Below are the code and all the weights of a small trained network. Each question names an input and a target symbol and asks about switching units off, where a switched-off unit gives its printed mean instead of its output.

import numpy as np


def w(rows, s, z=0):
    codes = np.array(rows[::2]) - 128.0
    scale = np.full(codes.shape[1], s)
    scale[-1] = z or s
    return codes * scale


def f(y):
    return y / 2 * (1 + np.tanh(0.7978845608 * (y + 0.044715 * y**3)))


def softmax(a):
    e = np.exp(a - a.max(-1, keepdims=True))
    return e / e.sum(-1, keepdims=True)


def log_softmax(a):
    a = a - a.max(-1, keepdims=True)
    return a - np.log(np.exp(a).sum(-1, keepdims=True))


def net(x, mask):
    ids = ['ΞΠΦΩαβγεζηθλστψ'.index(c) for c in x.split()]
    T = len(ids)
    res = E[ids] + P[:T]
    r = res
    for j in range(3):
        rows = slice(2 * j, 2 * j + 2)
        q, k, v = (r @ M[0][rows].T for M in (Q, K, V))
        z = softmax(np.where(np.tri(T) > 0, q @ k.T / 2**0.5, -1e9)) @ v
        o = O[0][rows]
        res = res + np.where(mask[j], z, o[:, -1]) @ o[:, :-1]
    y = f(res @ A[0][:, :-1].T + A[0][:, -1])
    res = res + np.where(mask[3:15], y, B[0][:, -1]) @ B[0][:, :-1]
    return log_softmax(res[-1] @ U[:, :-1].T + U[:, -1])


Q, K, V, O, A, B = {}, {}, {}, {}, {}, {}
E = w([
[93,144,162,131,69,168,178,52],'Ξ',
[213,85,249,115,79,131,158,126],'Π',
[117,59,141,1,88,93,159,82],'Φ',
[83,170,115,70,61,104,174,155],'Ω',
[196,198,180,110,150,145,117,62],'α',
[143,70,178,118,106,149,50,51],'β',
[161,163,188,169,46,191,57,126],'γ',
[107,128,140,118,174,56,151,70],'ε',
[52,139,220,157,86,6,110,77],'ζ',
[76,155,76,65,113,149,73,85],'η',
[115,60,164,184,103,95,145,153],'θ',
[130,44,79,172,209,176,149,51],'λ',
[119,86,94,78,108,77,83,197],'σ',
[72,52,123,91,10,147,98,138],'τ',
[80,169,100,208,139,137,75,132],'ψ',
],0.019)
P = w([
[81,117,200,85,255,203,96,201],'0',
[121,123,124,150,85,108,87,40],'1',
[119,117,126,149,79,109,83,44],'2',
[122,123,127,151,81,106,85,41],'3',
[120,118,127,152,87,109,68,41],'4',
[122,120,122,148,83,107,80,38],'5',
[111,128,129,154,75,112,79,52],'6',
[120,122,130,156,80,114,84,37],'7',
[122,119,130,157,76,115,76,44],'8',
[127,122,125,152,71,111,83,41],'9',
[102,120,134,167,70,104,84,30],'10',
[124,124,121,152,75,110,83,42],'11',
[121,122,123,155,81,112,89,39],'12',
],0.0083)
Q[0] = w([
[167,130,81,179,253,172,234,246],'head 0',
[228,210,114,112,207,121,226,236],'head 0',
[33,48,217,155,38,126,13,1],'head 1',
[160,183,125,162,218,138,166,190],'head 1',
[128,134,213,119,97,108,147,132],'head 2',
[189,180,81,141,205,174,237,237],'head 2',
],0.009)
K[0] = w([
[141,121,66,150,73,98,160,105],'head 0',
[186,164,74,135,27,92,121,118],'head 0',
[98,137,209,68,198,183,142,193],'head 1',
[161,114,54,158,102,96,146,123],'head 1',
[134,153,146,122,122,141,143,141],'head 2',
[192,155,55,167,8,57,115,67],'head 2',
],0.015)
V[0] = w([
[57,115,33,150,203,176,116,114],'head 0',
[31,95,132,253,138,53,161,170],'head 0',
[98,188,103,78,107,157,239,148],'head 1',
[123,196,171,120,245,40,144,122],'head 1',
[158,3,147,124,183,138,211,92],'head 2',
[141,111,90,68,149,88,114,206],'head 2',
],0.0071)
O[0] = w([
[105,128,6,174,175,168,126,69,115],'head 0',
[91,107,109,238,67,67,169,107,20],'head 0',
[98,176,111,90,122,149,225,177,4],'head 1',
[144,181,150,122,207,56,143,68,187],'head 1',
[141,38,122,124,174,127,189,106,240],'head 2',
[254,128,40,118,34,88,143,130,146],'head 2',
],0.0076,0.0031)
A[0] = w([
[94,130,112,97,94,120,109,75,128],'neuron 0',
[104,133,144,159,137,38,123,124,27],'neuron 1',
[182,125,117,106,137,247,123,157,142],'neuron 2',
[60,126,47,138,108,53,187,138,5],'neuron 3',
[128,146,84,153,149,116,205,152,161],'neuron 4',
[90,115,180,110,172,169,116,156,171],'neuron 5',
[151,141,159,107,177,109,131,146,117],'neuron 6',
[56,99,77,96,183,51,97,216,90],'neuron 7',
[100,163,152,155,116,179,213,137,1],'neuron 8',
[125,173,159,87,73,136,105,165,97],'neuron 9',
[98,132,127,52,101,105,111,132,91],'neuron 10',
[125,80,72,163,185,160,160,104,58],'neuron 11',
],0.011)
B[0] = w([
[97,137,114,62,162,162,131,217,254],'neuron 0',
[139,132,87,26,82,162,90,120,159],'neuron 1',
[54,126,155,88,157,87,126,177,183],'neuron 2',
[242,164,174,254,196,154,161,223,134],'neuron 3',
[48,113,66,116,107,70,152,77,131],'neuron 4',
[195,164,67,165,29,122,167,19,229],'neuron 5',
[125,97,85,211,118,132,132,169,146],'neuron 6',
[189,163,95,115,18,144,149,9,161],'neuron 7',
[188,110,145,145,163,86,46,186,129],'neuron 8',
[166,106,68,189,196,144,173,180,164],'neuron 9',
[177,160,185,191,173,143,118,186,178],'neuron 10',
[197,182,178,103,87,170,115,231,154],'neuron 11',
],0.0067,0.0083)
U = w([
[46,159,145,118,49,198,254,61,127],'Ξ',
[183,99,246,150,96,105,191,148,54],'Π',
[110,58,155,11,161,78,202,167,151],'Φ',
[95,202,136,152,124,68,216,229,254],'Ω',
[197,234,187,134,191,112,143,85,89],'α',
[103,33,152,99,142,166,42,60,13],'β',
[130,201,227,203,60,190,68,198,77],'γ',
[78,110,80,132,229,6,185,89,182],'ε',
[43,169,205,117,98,3,101,162,128],'ζ',
[45,161,58,62,173,131,87,153,124],'η',
[70,27,132,245,123,40,178,138,222],'θ',
[154,59,71,183,216,202,187,137,165],'λ',
[190,134,33,114,49,81,137,120,90],'σ',
[39,55,140,121,60,148,123,225,123],'τ',
[45,164,66,243,161,96,91,131,145],'ψ',
],0.0062,0.005)

Each question gives the input, a string of symbols that net reads in full, and the target symbol t.
The units are the heads (2 rows each of Q, K, V and O) and the neurons (one row each of A and B). Each row of codes is followed by its name. A weight is (code - 128) times the scale printed after its matrix; where a second scale follows, it is the last column's (O, A, B and U).
mask holds one flag per unit, heads first, then neurons. A switched-off unit (its flag False) gives its mean, the last column of its rows in O or B, instead of its output. The means were averaged over made-up inputs and are rounded, as every weight is.
A unit's drop is (log p(t) with every unit on - log p(t) with that unit switched off) / (log p(t) with every unit on - log p(t) with every unit switched off).
The circuit of an input: a set's keep is (log p(t) with only the set's units on - log p(t) with every unit switched off) / (log p(t) with every unit on - log p(t) with every unit switched off). Starting from the 12 units with the biggest drops (on a tie, the unit counted first), units are removed one at a time, each time the one whose removal leaves the highest keep (on an exact tie, the one counted first), for as long as the keep stays at least 0.8.
units of the circuit, in order: the units of the circuit, biggest drop first
unit that matters most: the unit with the biggest drop
k most important neurons: the k neurons with the biggest drops, biggest first
heads that matter: for each layer, one digit per head in row order, 1 if its drop is at least 0.15 and else 0, layers parted by /
input τ θ α θ Ξ σ θ, target τ: units of the circuit, in order	[head 1]
input θ Ξ γ Ω Ξ Ξ λ ψ τ σ σ, target θ: heads that matter	101
input σ β Ω Ξ Ω Ξ θ λ γ β Ω σ, target σ: 2 most important neurons	[neuron 7; neuron 2]
input α σ Ξ, target α: units of the circuit, in order	[head 0; head 1]
input Ξ Ξ γ θ Φ θ Π τ σ σ β, target Ξ: units of the circuit, in order	[head 1; head 2; neuron 5]
input γ Ξ Φ Ξ Φ β β Φ τ, target γ: heads that matter	101
input η γ β, target η: heads that matter	101
input ζ σ α λ Ξ α σ σ Φ, target ζ: units of the circuit, in order	[head 0; head 2; head 1]
input λ Π σ ζ θ ζ Ξ η β, target λ: heads that matter	101
input τ σ α ζ σ Ω σ Ω Ξ γ ψ Φ, target τ: heads that matter	010
input γ γ β, target γ: units of the circuit, in order	[head 2; head 0]
input Π α τ α, target Π: units of the circuit, in order	[head 0; head 2]
input σ ε θ β Π Ξ α Ξ Ω σ, target σ: heads that matter	001
input γ Ξ ε θ σ α, target γ: units of the circuit, in order	[head 2; head 1]
input σ τ τ α λ γ Ω α θ, target σ: units of the circuit, in order	[head 2]
input α α σ λ ζ Ξ Ξ ψ β ε, target α: heads that matter	111
input η Ξ η β Ξ α σ Ξ β σ Π η, target η: heads that matter	100
input Φ Ξ Ξ σ Ξ, target Φ: heads that matter	101
input Ξ θ σ Ξ ζ γ θ λ σ ψ, target Ξ: heads that matter	011
input λ η Ξ λ Ξ β ε Ξ η σ, target λ: unit that matters most	head 0
input γ Ξ ψ, target γ: units of the circuit, in order	[head 2; head 0]
input η α β η Ξ λ β α σ Ω, target η: 2 most important neurons	[neuron 5; neuron 0]
input Ξ Ξ λ Ξ Ξ σ γ, target Ξ: units of the circuit, in order	[head 2; neuron 5; head 1]
input γ Ω β α Ξ γ β ζ η, target γ: units of the circuit, in order	[head 2; neuron 10; head 0]
input Ξ Φ γ σ γ σ η α σ σ σ σ, target Ξ: units of the circuit, in order	[head 2; neuron 7; head 1]
input σ β Φ Ξ Ξ σ η Ξ Ξ Ω β Ξ ψ, target σ: 2 most important neurons	[neuron 2; neuron 10]
input θ σ γ η α Ξ Ω, target θ: most important neuron	[neuron 3]
input ε λ β η Ξ θ τ γ α Ξ σ Ω, target ε: 2 most important neurons	[neuron 4; neuron 11]
